The symbols move the points like this.
state | + *
bor | bor sed
fub | mel zer
bof | sav muv
gub | gep mel
gir | fub mik
vug | bas fup
ver | dez gif
viv | bom rof
suv | vob tuz
tal | viz gif
gep | sed kop
met | sen tal
sed | kun gub
gif | vef zif
muv | giv gur
zer | mel vut
vot | mez sol
nav | mam nug
kan | ver suv
mel | kop gir
toz | tuz met
sol | ter dun
vis | rof taz
ter | vot kud
ren | nek nof
mam | fup bom
fos | gif bor
tuz | vun vef
mak | zav nav
bes | rof zef
nug | bas far
kud | sol bes
sav | far giv
taf | rig ven
zef | nof vev
dun | dun nof
fup | taz nav
viz | met gir
ven | zan bas
rof | vev mik
vut | mik ren
vit | rit fov
bas | fiv bom
bom | nav bof
zav | voz vit
vef | tal fos
fiv | ven vug
rit | tuz vav
mik | kun nek
kop | gub fub
duv | mak dez
res | gez sav
giv | bof voz
gez | duv ver
vav | vit zav
vun | suv toz
sen | kan gep
fov | vav mak
far | fiv fov
nof | bes viv
zif | fos kop
gur | vit vit
kun | bor mel
voz | muv rit
vob | kan vun
rig | vis zan
vev | viv fup
nek | vut mez
mez | taf ter
zan | taf taz
dez | rit sav
taz | vug mam

The rows follow the links: the fewer symbols apart two points are, the more alike their rows tend to be.

Row, then point:
[31,24,-73,99,-8,-18,7,-44,47,36,-59,103,34,-4,-16,81,14,21,-54,2,33,-68,-3,75,-41,-45,68,85,62,1,-18,81,-50,40,-7,-30,-18,-52,19,30,73,-22,110,-41,-43,22,-76,11,94,28,-13,-73,33,-10,-46,-33,-28,-3,88,-2,-39]
point: tal
[-51,76,-29,-22,-63,37,6,9,-28,-70,-32,-21,-3,-1,-80,-19,-17,18,-2,-3,30,-8,104,-35,100,-37,63,21,-18,13,41,-30,77,-10,50,24,76,142,-77,-35,-42,23,-7,-51,-13,52,-1,42,32,18,43,35,32,55,33,122,8,-105,50,50,-10]
point: fov
[23,-28,27,-79,59,-150,25,-46,53,-44,-52,11,-42,-13,-14,64,-31,-28,-26,-53,0,-7,-64,40,4,-35,11,-52,-16,-74,70,79,-97,6,-61,-11,-110,45,-9,70,61,62,24,-1,33,40,10,-60,-18,-2,38,-24,13,-52,63,-56,-16,43,13,60,-7]
point: kop
[29,106,12,19,33,39,-1,-7,41,69,84,-1,-8,62,30,-80,42,45,12,28,-6,-116,31,34,54,23,-5,-65,-79,16,-54,-56,83,31,-1,78,79,67,-7,-9,-11,-104,11,20,-59,-15,-81,-24,-31,-27,60,83,1,-13,39,93,5,24,-14,-42,28]
point: fiv
[-19,35,113,62,-38,23,1,-91,21,29,26,-27,45,37,98,-49,64,49,-7,14,-37,9,6,-112,-64,87,-59,23,25,17,-23,-72,72,60,-8,8,-13,-55,5,-24,-29,-32,-30,46,5,-75,-37,-10,-79,14,-52,-46,28,-14,-59,47,59,18,-109,-46,41]
point: rig
[29,-115,-57,30,-45,76,-11,32,-65,-15,52,20,-81,5,27,-13,47,-37,32,22,-54,90,-64,-9,4,58,-92,108,37,-17,-42,-84,-29,-33,4,-23,18,-102,40,-37,-2,10,-34,109,72,52,58,24,-75,32,17,8,-67,9,36,-17,20,40,-66,14,37]
point: bes
[27,41,-42,47,-44,46,-7,9,4,71,96,-14,-48,63,35,-86,52,-3,13,43,-58,-52,-21,48,68,52,-10,9,-45,-3,-48,-74,35,39,8,43,85,53,33,-8,12,-122,4,48,-11,13,-79,-3,-83,7,90,87,-66,10,46,60,6,49,-14,-2,36]
point: fup
[35,59,-54,23,-32,48,-4,20,7,69,89,-16,-49,56,27,-84,45,5,9,57,-40,-66,-4,66,82,45,-7,-9,-50,4,-37,-62,39,38,0,61,96,72,32,-11,2,-127,13,22,-21,16,-70,-4,-69,1,98,90,-63,4,41,58,-15,39,3,-12,21]
point: mam
[-9,-4,-61,-81,-25,33,0,85,21,-17,37,-59,75,-23,8,-44,-2,-14,33,118,12,-15,89,-27,-7,43,-37,-44,-104,46,18,15,50,-8,-8,-3,20,39,80,-9,19,-2,-26,-77,-60,-21,65,-13,-3,-92,-28,68,-12,35,-93,0,-130,-51,11,-59,-87]
point: bof
[18,81,-57,7,-3,45,-6,52,-7,45,69,-14,-50,41,-19,-83,27,18,11,28,-10,-77,15,67,100,3,26,-32,-72,9,-37,-54,26,20,30,58,111,103,8,-9,6,-108,17,5,-50,42,-57,5,-39,-15,104,96,-53,15,68,76,-18,13,34,4,13]
point: nav
[-52,-2,-54,-67,-76,24,16,40,-8,-59,0,-45,75,-38,-32,4,-24,-26,35,98,28,-9,111,-82,19,21,9,14,-42,52,78,13,69,3,22,-14,23,83,37,-34,2,51,-16,-90,-39,-8,71,0,22,-50,-38,46,40,54,-86,51,-85,-106,-16,-24,-89]
point: voz
[-18,64,10,-50,3,-1,-5,105,-43,-28,-56,-84,48,-64,-47,-54,-1,80,-9,-16,67,63,93,-51,-69,-32,58,-84,-32,45,-22,23,-20,-30,59,-9,57,40,-39,-22,-80,-30,-61,-62,-41,0,17,82,46,-62,-50,-2,-25,61,-61,-20,-8,-66,101,-15,10]
point: dez
[-75,47,-33,-23,-91,37,19,-27,-25,-91,-30,-24,21,-14,-73,22,-23,-7,2,18,29,12,99,-67,74,-10,57,44,2,24,94,-24,87,-4,46,-6,52,119,-42,-43,-28,54,-6,-53,-8,27,26,18,24,29,20,20,56,45,-17,113,-8,-120,15,35,-50]
point: vit
[-6,-1,-28,73,26,-1,-5,-15,-28,92,15,14,68,7,-17,78,-79,-88,7,-36,-22,-41,-73,84,20,-44,115,-23,98,43,47,87,38,15,-11,23,14,-37,18,14,6,-20,40,-59,-48,-94,-66,16,103,62,-38,-50,37,14,-42,-82,10,9,56,6,-54]
point: toz
[-78,58,-31,-29,-77,30,24,0,-27,-86,-31,-35,19,-13,-69,7,-26,5,4,24,31,7,113,-70,60,-20,63,34,-6,19,82,-35,74,-4,45,3,59,125,-51,-41,-32,47,-22,-68,-20,39,20,29,26,24,13,28,46,69,-1,120,-7,-113,24,39,-30]
point: zav
[2,82,89,52,9,30,0,-70,46,59,65,-7,22,62,85,-82,56,70,-6,9,-24,-77,15,-52,-20,66,-43,-21,-18,37,-57,-75,96,46,-27,49,15,9,3,-21,-16,-97,2,38,-36,-71,-76,-28,-52,-17,-13,22,33,-29,-7,80,50,26,-91,-81,38]
point: ven
[8,-33,6,-60,-60,-133,68,-77,74,-85,-35,-64,-13,0,-11,13,36,-25,-23,-97,20,41,-44,-38,-79,32,18,5,46,-13,105,41,-98,46,-37,-42,-77,41,15,15,57,50,5,23,56,4,10,-11,-83,38,-8,-50,12,-50,0,-74,-4,44,-22,58,23]
point: bor
[-64,32,-44,-44,-91,48,20,-23,-11,-88,-15,-26,45,-9,-73,24,-30,-24,21,62,14,-3,110,-72,52,9,23,43,-12,35,107,-1,93,9,43,-9,24,100,-5,-44,-7,71,-15,-76,-21,18,43,10,13,2,-5,21,58,61,-48,90,-55,-123,-15,27,-80]
point: gur

Each walk starts at a row. The symbols on each line, taken left to right, move it on to the next point.
Each answer is a row, close to the row of the point it stands for.
new walk
[-10,31,126,44,10,28,1,-86,43,16,35,-1,38,46,95,-39,53,64,3,-7,-17,-12,18,-97,-59,64,-81,-2,18,29,-50,-74,80,33,-15,0,-7,-57,-8,-19,-36,-37,-16,50,0,-70,-44,-23,-65,3,-59,-36,40,-27,-47,56,65,18,-121,-65,51]
+ + + * * * [29,-47,88,36,74,76,-11,-42,28,-11,23,109,-9,29,20,-15,17,46,22,-30,-2,9,24,-37,-2,-8,-146,3,-5,12,-97,-38,50,-54,-24,18,-53,-141,-45,-28,-26,81,1,91,28,-18,47,-49,12,6,-30,-6,35,-48,42,36,58,24,-99,-69,70]
+ * + + + + * [15,55,43,52,-55,39,-9,-33,22,80,72,-35,2,67,72,-84,71,26,12,38,-55,-53,-5,-15,13,78,-27,17,-19,11,-37,-87,60,57,-2,41,58,20,37,-18,-11,-116,0,49,-13,-48,-88,-18,-110,14,40,37,-23,-10,1,73,22,49,-72,-44,51]
new walk
[-70,63,-21,-20,-81,35,27,-8,-32,-89,-17,-18,9,-16,-78,19,-22,-5,1,-3,25,0,93,-56,72,-23,69,39,15,27,94,-37,78,1,51,10,59,117,-67,-41,-38,47,-8,-54,-14,33,7,36,28,40,16,21,54,64,-2,119,16,-107,18,45,-36]
+ + * + * * [-36,92,-24,-21,-53,29,1,50,-38,-47,-28,-39,-16,-24,-75,-43,-5,49,-10,-12,42,-7,103,-21,66,-44,88,-18,-34,12,15,-50,27,-27,69,27,96,140,-78,-36,-59,-20,-20,-47,-29,61,-12,53,23,-6,48,45,-11,64,38,116,22,-92,64,47,22]
* * + * * + [1,26,-22,-89,9,18,-7,123,-2,-13,6,-77,66,-50,-4,-65,-1,38,23,70,51,10,107,-30,-57,6,3,-93,-98,47,-21,30,4,-34,19,5,43,40,21,-16,-18,-15,-39,-70,-55,-6,59,15,28,-106,-43,41,-27,44,-68,-21,-100,-51,42,-55,-50]
new walk
[15,14,-48,79,48,-17,-14,-38,27,55,-53,124,12,-5,21,106,-31,6,-56,33,9,-92,-15,98,15,-62,57,69,13,-35,-22,90,-32,19,-22,-35,-47,-52,2,60,73,-17,106,-49,-41,36,-68,-13,109,4,15,-66,28,-14,-14,-17,-35,3,96,8,-43]
+ * * + [29,14,-76,95,-47,-29,29,-56,48,10,-60,54,49,4,-28,61,34,23,-53,-40,42,-36,-3,44,-79,-23,88,92,88,18,13,80,-59,50,-5,-51,-10,-48,18,10,61,-25,96,-38,-32,-2,-77,36,85,43,-36,-84,33,-20,-55,-62,-20,1,83,7,-23]
* + * * + [9,-32,25,-101,32,-155,31,-41,58,-39,-30,-24,-40,-10,-15,41,-28,-43,-5,-64,-2,8,-71,14,-3,-10,0,-66,-18,-57,91,59,-87,2,-54,-1,-96,62,0,57,51,74,6,6,59,20,31,-62,-46,9,29,-9,5,-62,69,-66,-12,60,-17,60,8]
new walk
[33,-3,-44,25,-34,-107,55,-61,95,-31,-93,28,14,-5,-21,46,48,26,-63,-55,56,-16,-8,18,-89,-20,51,56,47,-24,31,77,-115,50,-28,-56,-54,-12,11,36,90,13,86,-19,13,47,-54,9,24,28,-3,-75,26,-61,-23,-63,-17,17,67,38,17]
+ + * + + * + [30,2,-67,34,-71,-78,63,-60,79,-44,-79,9,33,1,-22,40,67,21,-55,-72,53,-8,-11,1,-108,5,64,78,74,11,28,68,-112,58,-5,-57,-40,-17,21,14,91,10,68,-16,21,19,-54,22,12,53,-30,-67,31,-45,-53,-79,-7,20,59,35,8]
* * * + + [10,-42,21,-99,-2,-140,54,-43,63,-77,-24,-59,-20,-6,-14,20,4,-58,-10,-84,2,38,-73,-11,-51,13,10,-38,5,-43,103,50,-104,19,-50,-16,-91,60,3,32,55,74,-11,10,58,7,26,-34,-74,21,12,-21,11,-58,40,-76,-6,52,-37,59,20]
new walk
[-11,65,16,-37,7,-8,-15,112,-44,-33,-73,-71,12,-62,-37,-77,10,101,-27,-52,66,63,91,-41,-44,-48,61,-80,-35,21,-37,-6,-35,-33,77,1,77,55,-69,-18,-89,-36,-53,-34,-9,29,1,88,31,-55,-22,17,-47,43,-16,4,19,-49,97,-5,42]
+ * + + + + [27,84,-6,49,1,46,-9,-14,39,72,90,0,-27,73,33,-92,54,19,9,29,-43,-95,11,50,67,33,-9,-34,-61,5,-52,-67,56,45,-3,60,81,59,26,-3,-5,-121,17,26,-48,-16,-89,-21,-55,-1,74,85,-36,-5,45,75,12,55,-22,-34,35]
* + + * * + * [44,32,-83,-5,-21,57,-14,66,-4,58,97,-24,-29,37,16,-83,37,-17,36,92,-25,-56,23,61,73,57,-17,-18,-93,8,-51,-49,37,16,-6,43,81,73,61,-11,16,-106,4,6,-46,12,-32,-22,-67,-49,82,105,-70,22,25,54,-53,22,-2,-29,-25]
new walk
[10,42,6,5,17,-38,7,93,-24,6,-70,-72,56,-65,-30,-39,0,69,-20,-80,69,56,21,-10,-115,-65,95,-80,27,36,-29,47,-70,-5,37,-11,43,-15,-32,-4,-48,-45,-22,-44,-23,-18,-28,82,55,-25,-66,-31,-34,21,-55,-75,12,-16,113,-2,20]
* + + * [33,24,-64,71,-46,-46,28,-24,62,-8,-82,37,42,-12,-21,47,42,45,-54,-57,66,-24,8,37,-105,-20,79,61,75,9,-8,77,-95,53,-3,-55,-11,-47,14,23,68,-14,88,-39,-25,30,-68,47,59,26,-39,-80,15,-28,-59,-54,-23,-3,95,9,-4]
* + + * * + + [23,-34,18,-90,47,-152,46,-41,66,-39,-15,-46,-19,11,-21,31,-25,-64,-8,-74,-12,14,-90,36,-2,-7,27,-85,7,-49,105,75,-92,12,-57,6,-83,52,3,52,50,75,3,5,46,-5,8,-48,-27,23,21,-13,-1,-58,61,-99,-5,56,-7,66,6]
new walk
[1,-16,39,-5,90,-77,-41,-35,15,32,-79,120,-55,-30,57,104,-55,10,-62,32,-17,-52,-48,57,51,-52,8,21,-33,-102,-3,70,-63,-25,-33,-25,-116,-29,-18,94,60,34,39,-19,9,68,4,-60,39,-33,34,-44,19,-15,39,-7,-17,17,22,31,-23]
+ * + * + * * [-33,-42,105,11,86,-29,-70,-11,-62,28,-79,108,-63,-27,94,61,-54,50,-42,65,-35,28,-39,-16,24,-28,-56,48,-32,-100,-43,-4,-23,-56,-3,-53,-105,-92,-45,67,-15,28,-30,13,25,64,54,-20,13,-56,-1,-52,1,16,28,28,23,-5,-18,12,17]
+ + * * + * [-9,-28,79,-35,100,-87,-60,-19,-7,11,-73,88,-65,-36,61,77,-67,3,-36,45,-21,-14,-47,30,52,-58,-22,-1,-70,-127,3,41,-54,-48,-33,-32,-130,-22,-47,86,25,46,-8,-3,26,56,27,-55,21,-38,24,-35,12,-11,59,3,1,12,14,29,8]
